[[-26   5 -21 -17  -1  -3]
 [ 35  10  14  15   1  -5]
 [ 30  12  15  10   5  -6]
 [ -4 -24 -15 -12   0   9]
 [ -3   9  23  13  18  -4]
 [ 12  15  -4 -18   9  -7]
 [  7  11  15 -25 -15  -5]
 [ 12   6  24  20   1  -3]
 [ 16  19  -1 -20   1  -8]] yields 12

[[ -8 -12   7   4  -7 -19   5   0  -8   5  -3 -25]
 [  6  26  -4  40  18  -6 -13   2   9   3  -2   4]
 [  1 -12  15  20  11  -2  -4  -3  18  32 -18 -13]
 [-25 -17  17  14 -31  12  -1 -36 -23 -31  19 -22]
 [  6   4   8   5  10  19 -29  -7   6  10   1  -4]
 [-16   2  -6 -15 -24  31 -12 -21   2  -3   3 -11]
 [-23   6  21  18  10 -10 -31  13  22 -10  15  16]
 [-13  22   0   0   1  10  12  21   2  -1  10  14]] yields -23

[[ 20 -11  28 -27 -30  11  11  22  34   5  18 -31]
 [ -7  10 -35  23  15  14 -21 -16 -24  12 -21  17]
 [-10  -8 -20   9  22  25  -9 -50 -39  15  -1  17]
 [-13   0  -2  -2  33 -37  -6 -30 -33 -32 -15  23]
 [-23  15 -23  30  19 -24  -4  -1 -20  -9 -14  25]] yields -13

[[ 14 -14 -47 -28 -12  22  10]
 [-22   4 -19  30 -11  22  -4]
 [  0 -42 -18 -24  -2  33   0]
 [-15  10 -16 -23  32   0  13]
 [ -5  10   0 -26  -6   1  -3]
 [-32  -7 -15 -34  -9 -10 -11]
 [  3  -7   3 -15  -4   4 -16]
 [-20  17 -37  19 -28 -11 -15]
 [-12   8 -23 -24   1  16  12]] yields -20

[[ 0  0  0  0  0  0 38 39 38]
 [ 0 -1  0  0  0  1  0 12 38]
 [ 0  0 39 38 38 38 39 38 39]
 [ 1  0  1  0  0 16 38 38 38]
 [ 0  0  0  0  0  0  0 -1 23]
 [ 0  0  0  0 -1 -1 38 39 39]
 [ 0  0  0  0  0 38 39 38 39]
 [17 39 39 39 38 38 38 38 38]
 [ 0  0  0 32 38 39 39 39 38]
 [ 1  0  0  0  1  0  0 38 39]
 [ 0 -1  0  1 -1  0  0  0 36]
 [ 1  0  0  1  0  4 38 39 39]] yields 0

[[-20 -25   0 -16   0  23]
 [ 12 -22 -10   7 -10  -1]
 [  1 -15  17   5 -15  19]
 [ 20   7 -13  -4  19 -13]
 [ -1   9  -6  25   4   7]
 [  3  24   8  -8   2 -16]
 [  7 -20 -11  -9 -24  18]
 [ 18  12   3 -11 -14  -9]
 [  0  13  -6  17  15  -7]
 [ 26  13  21  12  -7 -39]] yields 0

[[  7  -3 -30  10  29  18]
 [-24   1  -6  -6  38  14]
 [-12   0  40  -2  -2   2]
 [ 10  -3  -3  10  15  13]
 [  5  13 -15 -13   4  -8]] yields 10
---
[[  6  -2  -3  -4 -33  25 -29]
 [  3  -5  28 -14 -17  48  -7]
 [-12  -9  20 -13   2  32  17]] -> -29

[[ 21   4   1  13]
 [ -5  14 -10   4]
 [  3 -10  35  -2]] -> 13

[[-18  24  23   7  18]
 [ -7  23  10 -11  22]
 [ 21  -9 -41 -19   8]] -> 18

[[-10   6 -33  18  42 -12]
 [ 16   7   3   9  -9  -5]
 [ 22  12  20 -49   3   4]] -> -12

[[  6   0 -40  -6  17 -10  -2]
 [-18  -2  39   3  -1  -4  -2]
 [ -5  -1 -42  -9  26   5  -6]] -> -2

[[ 33  18 -24   7]
 [ 10 -29  26 -10]
 [-20  39   1  17]] -> 7

[[ 42 -21 -22  27]
 [ -1 -12  18   6]
 [-25 -14  12   8]] -> 27

[[ 38 -10 -17 -35 -41  31 -17]
 [-18 -28 -26  20 -31  34 -34]
 [-43  -4   3 -15  23  36   1]] -> -17

[[ -6  12 -18   0]
 [ -4 -15  11 -10]
 [ -6 -42  35  -7]] -> 0
---
108  384  950  431  570  636 -> 108
  6   22   29  -34   31 -> 6
2  4  6  9  4 -> 2
17  42  78  31  39 -> 17
17  31  54  63  79 -> 17
-41    0   45  -14    1  -44   16 -> -41
---
[[ -7  16  43  40   6  -1 -43]
 [ -5  12  39  38   7  -3 -42]] ⇒ -42

[[-16  31  27 -27  28 -21  28]
 [ 46 -24 -31 -17  11 -28 -20]] ⇒ -20

[[-14  -9  31 -11 -15  31 -25]
 [ 22  34  27 -13  26  41 -18]] ⇒ -18

[[ 39  16   5 -13   2 -24  13]
 [  4   8  -5  -9   8 -10  -1]] ⇒ -1

[[-35  13   0 -37  -7 -13  17]
 [  2   8  13 -25  14   8  14]] ⇒ 14

[[-32  -4 -30 -35]
 [ -2  -5  -7  28]] ⇒ 28

[[ 13  -6  34  -9]
 [-15  38 -24 -20]] ⇒ -20

[[-30 -41 -19   6  19  -1]
 [ 23 -30  25  21 -39 -27]] ⇒ -27

[[-18   5   2 -10]
 [-28  35   4 -12]] ⇒ -12

[[ 19 -16  -8 -23]
 [ -7 -36 -39  18]] ⇒ 18
---
[1 2 7 4 5]
1
[2 8 8 2]
2
[ 13 -35  39 -25 -19 -17   2]
13
[13  4 71 27 81 17]
13
[5845 9900 1968 7773]
5845
[916  95  69 375 631 617 135]
916
[  0  32 -13 -31 -38 -21]
0
[ -1 -37  12  14  27  43]
-1
[4337 2904 9380 6225]
4337
---
[[7 7 7 2]
 [4 6 9 6]
 [7 7 7 2]] ⇒ 7

[[ 77  62  52 195  75]
 [123 123 126 176 120]
 [ 66 165  88  21 109]] ⇒ 77

[[74 52 69 68 29 79 13]
 [36 82 46 77 82 35 15]
 [25 13 26 27 78 55 71]] ⇒ 74

[[138 157 113 121 157]
 [194 176 147 185 191]
 [ 62 138  88  27  58]] ⇒ 138

[[6 6 0 4 2]
 [1 2 7 7 1]
 [5 3 3 3 6]] ⇒ 6

[[79 67 11 88]
 [57 61 46 54]
 [78 62  3 92]] ⇒ 79

[[933 739 719 735 706 763]
 [277 724 702 739  32 720]
 [332 743 751 734 307 770]] ⇒ 933
---
Q:
array([[-27, -27,  -2,  13],
       [ 19, -50, -25,  32],
       [-11, -40,  -9,  28]])
A: 13

Q:
array([[452, 512, 441, 520, 481, 471, 465],
       [302, 898, 173, 895, 370, 411, 620],
       [595, 142, 704, 152, 595, 525, 324]])
A: 465

Q:
array([[4493, 2506, 6966, 4937, 4788, 6509, 3181],
       [4563, 5827, 2151, 7137, 3849, 5566, 5530],
       [5843, 7570, 6772, 3525, 4475, 5259, 8056]])
A: 3181

Q:
array([[64, 20, 93, 95, 47],
       [56, 46, 68, 60, 56],
       [55, 21, 92, 88, 48]])
A: 47

Q:
array([[ 26,  63, 102, 144, 109, 192, 124],
       [ 78, 175, 173, 194, 140,  60,  50],
       [200, 196, 154,  61, 168,  39, 117]])
A: 124

Q:
array([[2, 5, 6, 4],
       [5, 5, 1, 8],
       [6, 5, 5, 4]])
A: 4

Q:
array([[ -9,  -4,  -3, -10,  -6],
       [-10,  -6,  -8,  -4,  -7],
       [-10, -45,  31, -24, -46]])
A: -6

Q:
array([[4865, 4681, 5459, 5774, 5465, 5501, 5181],
       [5310, 5159, 5188, 5260, 5214, 4918, 5330],
       [6132, 7574, 2937, 5841, 5426, 2732, 7894]])
A: 5181

Q:
array([[ -5, -39, -25, -13,  -6,  40],
       [-22,   9, -27,   2, -38, -25],
       [  5,  27,  18,  11,   9, -40]])
A: 40
---
[[-36  25  21 -35  24  19]
 [ -2   6  14 -15   8   7]
 [-33  36  37 -32  40  44]] result: -2

[[ 23   2  33 -29 -33]
 [  0 -42  21  28 -23]] result: 0

[[ -5  25 -10   2  36  27]
 [ -2  25  -8   5  29  25]] result: -2

[[  7  12 -22  11  -6  -7]
 [  3  -5 -38  20  -4  16]
 [-10   9   3  -1 -13   1]] result: 3

[[-11  -2 -20 -49   5  -8]
 [-32  -2 -31 -38  14   0]] result: -32

[[ -8  13  34   5  -6 -22]
 [ 21 -30 -49  -5   1  38]] result: 21

[[  5  -4  -6  41]
 [-26  24  26  14]] result: -26
---
[[  0   9  11   6]
 [ 10  13   0  20]
 [-23 -37  14 -26]] out 6

[  4  -3 -20 -14  48   5  32] out 32

[[ 44  34 -13   8  -8]
 [ 32 -15   9  36 -23]
 [ 18  28  -8  31  21]] out -8

[ 42 -18 -20 -19  46] out 46

[ 39 -40 -31 -19] out -19

[[  2 -10  27   1 -33   3  49]
 [  6  -6  12 -16 -12  11   1]
 [ -9  -5  -1   0  -6   2   4]] out 49

[[ 37  13   6   6  32]
 [ 22  26  23  25  23]
 [ 27 -25 -34 -29  29]] out 32

[  5 -37   9 -38  16] out 16
---
array([-20, -49, -38,   1, -44, -33]) result: -33, -20

array([-11, -18, -12,  -5,  -9, -25, -36]) result: -36, -11

array([-19, -45,   6,  24, -14,  34,  15]) result: 15, -19

array([ 20,  40,  12, -27]) result: -27, 20

array([[ 23, -13, -21,  18,  -4,   2,  15],
       [-14,  -1,  24, -10,  45,  -3,  19],
       [ 26,  -1,  -3,  22, -24,  -2,  -8]]) result: 15, 26

array([ 27, -11,   5,  27,  36]) result: 36, 27
---
[[-17 -37  29 -25  -8  43]
 [ -4  -3  -3   1  41  -9]] → 41

[[ 13  41  39 -46]
 [ 20  37  37 -30]] → 39

[-11   7  -3   2  37 -20  19] → 19

[ 10  21  11 -37] → 11

[[  7 -19  30 -34   5 -22   8]
 [-27  41 -25  42 -10 -17  31]
 [ -7   9 -19  40   1   9  24]] → 41

[  1  10  -8   8 -42  19  -5] → 10

[  6   4  -2  -4 -12  44] → 6

[-33  36   5   7  -8   8] → 8

[[ 20  10 -21  -6 -26 -27  11]
 [ 19  15 -20 -22 -12 -29  15]
 [-16   4 -18 -13  41 -19  24]] → 24
